Below is a small trained network, with its code and all its weights. Each question gives an input and a class and asks what happens when units are switched off, that is, made to give their printed mean instead of their output.

import numpy as np


def w(rows, s, z=0):
    codes = np.array(rows[::2]) - 128.0
    scale = np.full(codes.shape[1], s)
    scale[-1] = z or s
    return codes * scale


def norm(h):
    return h / np.sqrt((h * h).mean(-1, keepdims=True) + 1e-5)


def f(y):
    return y / 2 * (1 + np.tanh(0.7978845608 * (y + 0.044715 * y**3)))


def log_softmax(a):
    a = a - a.max(-1, keepdims=True)
    return a - np.log(np.exp(a).sum(-1, keepdims=True))


def net(x, mask):
    res = np.array(x, float).reshape(1, 7) / 4 @ E
    u = 0
    for l in range(2):
        y = f(norm(res) @ A[l][:, :-1].T + A[l][:, -1])
        res = res + np.where(mask[u : u + 16], y, B[l][:, -1]) @ B[l][:, :-1]
        u += 16
    return log_softmax(norm(res)[-1] @ U[:, :-1].T + U[:, -1])


A, B = {}, {}
E = w([
[178,38,101,196],'x0',
[100,33,162,176],'x1',
[42,56,151,181],'x2',
[115,126,3,151],'x3',
[118,208,62,161],'x4',
[250,123,118,241],'x5',
[143,220,213,226],'x6',
],0.0059)
A[0] = w([
[191,105,155,121,209],'0.n0',
[53,162,135,241,82],'0.n1',
[134,142,170,129,188],'0.n2',
[135,106,147,167,4],'0.n3',
[248,115,133,189,140],'0.n4',
[97,130,185,131,108],'0.n5',
[85,137,87,141,134],'0.n6',
[164,132,136,164,56],'0.n7',
[122,117,102,104,170],'0.n8',
[140,141,119,88,104],'0.n9',
[160,119,71,108,114],'0.n10',
[79,142,132,159,109],'0.n11',
[80,141,154,152,86],'0.n12',
[58,141,97,142,43],'0.n13',
[127,156,80,103,84],'0.n14',
[97,26,112,144,132],'0.n15',
],0.016,0.0025)
B[0] = w([
[173,99,113,63,182],'0.n0',
[182,3,46,150,211],'0.n1',
[126,92,154,98,163],'0.n2',
[130,168,105,128,144],'0.n3',
[251,146,131,171,254],'0.n4',
[187,136,149,84,166],'0.n5',
[114,143,80,167,158],'0.n6',
[165,138,113,153,155],'0.n7',
[102,192,181,132,151],'0.n8',
[111,178,136,107,145],'0.n9',
[139,191,124,79,166],'0.n10',
[167,98,94,131,148],'0.n11',
[185,117,128,103,149],'0.n12',
[147,156,84,181,156],'0.n13',
[108,164,79,149,163],'0.n14',
[44,94,230,169,212],'0.n15',
],0.021,0.0079)
A[1] = w([
[135,111,135,155,53],'1.n0',
[78,171,206,21,161],'1.n1',
[84,77,100,178,54],'1.n2',
[138,108,149,65,133],'1.n3',
[193,131,194,172,84],'1.n4',
[184,174,213,221,2],'1.n5',
[190,96,106,52,167],'1.n6',
[210,124,108,68,53],'1.n7',
[128,166,130,155,62],'1.n8',
[154,173,157,250,123],'1.n9',
[139,89,163,135,78],'1.n10',
[53,79,78,188,100],'1.n11',
[121,167,107,137,138],'1.n12',
[94,193,90,125,150],'1.n13',
[34,57,145,87,156],'1.n14',
[173,160,191,223,143],'1.n15',
],0.013,0.0023)
B[1] = w([
[134,130,124,142,133],'1.n0',
[19,14,92,155,253],'1.n1',
[129,173,179,213,153],'1.n2',
[118,130,168,110,166],'1.n3',
[137,95,75,95,232],'1.n4',
[170,68,71,117,200],'1.n5',
[118,91,182,60,241],'1.n6',
[109,123,178,52,236],'1.n7',
[128,119,107,103,131],'1.n8',
[97,26,116,127,211],'1.n9',
[157,158,116,108,164],'1.n10',
[136,203,225,218,173],'1.n11',
[102,128,96,103,151],'1.n12',
[80,124,81,83,189],'1.n13',
[174,135,252,106,185],'1.n14',
[142,45,104,138,220],'1.n15',
],0.019,0.0057)
U = w([
[252,36,94,137,206],'0',
[19,167,34,102,80],'1',
[127,149,135,231,2],'2',
[20,69,242,89,163],'3',
[112,235,83,72,107],'4',
],0.012,0.0074)

Each question gives the input, the list of numbers given to net, and the class t.
The units are the neurons (one row each of A and B). Each row of codes is followed by its name. A weight is (code - 128) times the scale printed after its matrix; where a second scale follows, it is the last column's (A, B and U).
mask holds one flag per neuron, layer by layer. A switched-off neuron (its flag False) gives its mean, the last column of its row in B, instead of its output. The means were averaged over made-up inputs and are rounded, as every weight is.
A unit's drop is (log p(t) with every unit on - log p(t) with that unit switched off) / (log p(t) with every unit on - log p(t) with every unit switched off).
most important unit: the unit with the biggest drop
k most important neurons: the k neurons with the biggest drops, biggest first
top k neurons in layer l: the k neurons of layer l with the biggest drops, biggest first
drop when u is switched off: that unit's drop, to one decimal
input [-3,3,4,5,3,-3,-7], class 3: 2 most important neurons => 0.n15; 0.n4
input [-8,-5,-3,1,8,-3,-6], class 4: top neuron in layer 0 => 0.n15
input [-5,5,-3,4,7,-7,6], class 2: top 3 neurons in layer 0 => 0.n4; 0.n0; 0.n6
input [1,0,0,7,4,-7,5], class 2: 2 most important neurons => 0.n4; 1.n11
input [-2,-2,-5,-7,5,-8,-2], class 1: 2 most important neurons => 0.n15; 0.n1
input [-8,-3,-3,6,-7,7,-7], class 4: top 2 neurons in layer 0 => 0.n15; 0.n14
input [4,7,8,3,4,-5,-7], class 3: top 2 neurons in layer 0 => 0.n15; 0.n4
input [-6,-1,8,-5,-6,3,-1], class 3: top 2 neurons in layer 0 => 0.n4; 0.n1
input [-8,-5,-2,-2,7,6,-1], class 4: 2 most important neurons => 0.n15; 0.n4
input [5,2,-7,-6,-1,-4,-4], class 3: drop when 0.n5 is switched off => 0.0
input [-7,-7,-1,8,8,-7,-4], class 4: drop when 0.n15 is switched off => 0.2
input [0,8,7,-1,-1,-1,-3], class 3: drop when 0.n4 is switched off => 0.3
input [4,-6,-6,0,1,-7,-5], class 1: drop when 0.n4 is switched off => 0.1
input [1,-7,-6,3,3,-4,6], class 1: most important unit => 0.n4
